Below are the code and all the weights of a small trained network. Each question names an input and a target symbol and asks about switching units off, where a switched-off unit gives its printed mean instead of its output.

import numpy as np


def w(rows, s, z=0):
    codes = np.array(rows[::2]) - 128.0
    scale = np.full(codes.shape[1], s)
    scale[-1] = z or s
    return codes * scale


def softmax(a):
    e = np.exp(a - a.max(-1, keepdims=True))
    return e / e.sum(-1, keepdims=True)


def log_softmax(a):
    a = a - a.max(-1, keepdims=True)
    return a - np.log(np.exp(a).sum(-1, keepdims=True))


def net(x, mask):
    ids = ['ΔΞΣζμπ'.index(c) for c in x.split()]
    T = len(ids)
    res = E[ids] + P[:T]
    u = 0
    for l in range(3):
        r = res
        for j in range(2):
            rows = slice(2 * j, 2 * j + 2)
            q, k, v = (r @ M[l][rows].T for M in (Q, K, V))
            z = softmax(np.where(np.tri(T) > 0, q @ k.T / 2**0.5, -1e9)) @ v
            o = O[l][rows]
            res = res + np.where(mask[u + j], z, o[:, -1]) @ o[:, :-1]
        u += 2
    return log_softmax(res[-1] @ U[:, :-1].T + U[:, -1])


Q, K, V, O = {}, {}, {}, {}
E = w([
[81,100,71,71],'Δ',
[79,212,134,137],'Ξ',
[76,99,43,197],'Σ',
[128,44,126,133],'ζ',
[134,220,55,2],'μ',
[206,67,10,151],'π',
],0.012)
P = w([
[144,50,243,253],'0',
[51,203,61,170],'1',
[118,223,52,229],'2',
[158,109,81,143],'3',
[125,73,94,121],'4',
[154,76,119,162],'5',
[137,5,124,134],'6',
[125,13,137,163],'7',
[42,63,129,216],'8',
],0.0038)
Q[0] = w([
[182,120,246,171],'0.h1',
[177,25,137,113],'0.h1',
[64,152,94,91],'0.h2',
[135,194,90,150],'0.h2',
],0.012)
K[0] = w([
[110,129,3,132],'0.h1',
[133,156,143,83],'0.h1',
[175,81,133,149],'0.h2',
[174,120,133,148],'0.h2',
],0.015)
V[0] = w([
[116,70,147,139],'0.h1',
[131,182,255,164],'0.h1',
[211,42,129,135],'0.h2',
[181,74,42,101],'0.h2',
],0.0082)
O[0] = w([
[163,80,104,149,130],'0.h1',
[182,124,174,105,38],'0.h1',
[182,127,138,255,142],'0.h2',
[148,152,127,184,253],'0.h2',
],0.0094,0.0037)
Q[1] = w([
[37,194,159,109],'1.h1',
[170,199,121,109],'1.h1',
[222,121,157,108],'1.h2',
[86,224,254,177],'1.h2',
],0.0094)
K[1] = w([
[59,178,205,190],'1.h1',
[47,170,138,224],'1.h1',
[71,147,211,254],'1.h2',
[74,183,149,210],'1.h2',
],0.0075)
V[1] = w([
[255,169,118,22],'1.h1',
[156,129,122,169],'1.h1',
[132,164,104,151],'1.h2',
[196,160,48,87],'1.h2',
],0.008)
O[1] = w([
[134,243,129,255,2],'1.h1',
[105,227,125,130,157],'1.h1',
[86,157,129,166,169],'1.h2',
[146,166,101,139,220],'1.h2',
],0.008,0.0039)
Q[2] = w([
[196,156,121,54],'2.h1',
[121,156,116,9],'2.h1',
[151,226,194,2],'2.h2',
[117,140,92,157],'2.h2',
],0.0096)
K[2] = w([
[170,125,163,80],'2.h1',
[165,202,87,89],'2.h1',
[92,254,194,140],'2.h2',
[184,119,121,160],'2.h2',
],0.0097)
V[2] = w([
[51,168,150,106],'2.h1',
[254,191,151,57],'2.h1',
[33,198,183,98],'2.h2',
[216,89,147,133],'2.h2',
],0.0084)
O[2] = w([
[140,135,201,159,129],'2.h1',
[47,177,107,198,2],'2.h1',
[104,83,166,177,19],'2.h2',
[141,250,99,92,105],'2.h2',
],0.013,0.0049)
U = w([
[44,132,59,232,193],'Δ',
[165,58,126,144,62],'Ξ',
[238,231,137,157,252],'Σ',
[242,151,216,124,82],'ζ',
[180,138,253,156,228],'μ',
[154,133,155,66,18],'π',
],0.0052,0.004)

Each question gives the input, a string of symbols that net reads in full, and the target symbol t.
The units are the heads (2 rows each of Q, K, V and O). Each row of codes is followed by its name. A weight is (code - 128) times the scale printed after its matrix; where a second scale follows, it is the last column's (O and U).
mask holds one flag per head, layer by layer. A switched-off head (its flag False) gives its mean, the last column of its rows in O, instead of its output. The means were averaged over made-up inputs and are rounded, as every weight is.
A unit's drop is (log p(t) with every unit on - log p(t) with that unit switched off) / (log p(t) with every unit on - log p(t) with every unit switched off).
The circuit of an input: a set's keep is (log p(t) with only the set's units on - log p(t) with every unit switched off) / (log p(t) with every unit on - log p(t) with every unit switched off). Starting from all 6 units, units are removed one at a time, each time the one whose removal leaves the highest keep (on an exact tie, the one counted first), for as long as the keep stays at least 0.8.
circuit, biggest first: the units of the circuit, biggest drop first
which heads matter: for each layer, one digit per head in row order, 1 if its drop is at least 0.15 and else 0, layers parted by /
drop when u is switched off: that unit's drop, to one decimal
input ζ Σ π Ξ Σ π Δ Δ Σ, target Σ: which heads matter => 11 / 00 / 01
input μ μ Δ, target Δ: circuit, biggest first => [2.h1 2.h2]
input Ξ Ξ Ξ Δ, target μ: circuit, biggest first => [2.h2 2.h1 0.h2]
input Ξ Ξ Δ, target μ: which heads matter => 11 / 00 / 11
input Δ Ξ Ξ, target μ: which heads matter => 00 / 00 / 11
input ζ Ξ Δ Δ μ Ξ Δ Δ Σ, target Σ: circuit, biggest first => [2.h2 0.h1 1.h1 1.h2]
input ζ π Ξ Δ, target Σ: circuit, biggest first => [2.h2 0.h2]
input Ξ μ Δ Ξ, target Δ: circuit, biggest first => [2.h1 0.h2 0.h1]
input Ξ μ μ Δ Δ, target Δ: circuit, biggest first => [2.h1 0.h1]
input μ π μ Δ Ξ, target Δ: which heads matter => 00 / 00 / 11
input μ Ξ Ξ Ξ Ξ Σ Ξ Σ μ, target Δ: drop when 2.h1 is switched off => 0.7
input Ξ Ξ ζ Δ Ξ Δ μ, target Δ: drop when 2.h2 is switched off => 0.3
input π Ξ Ξ π π Δ μ π, target Σ: drop when 1.h2 is switched off => 0.0
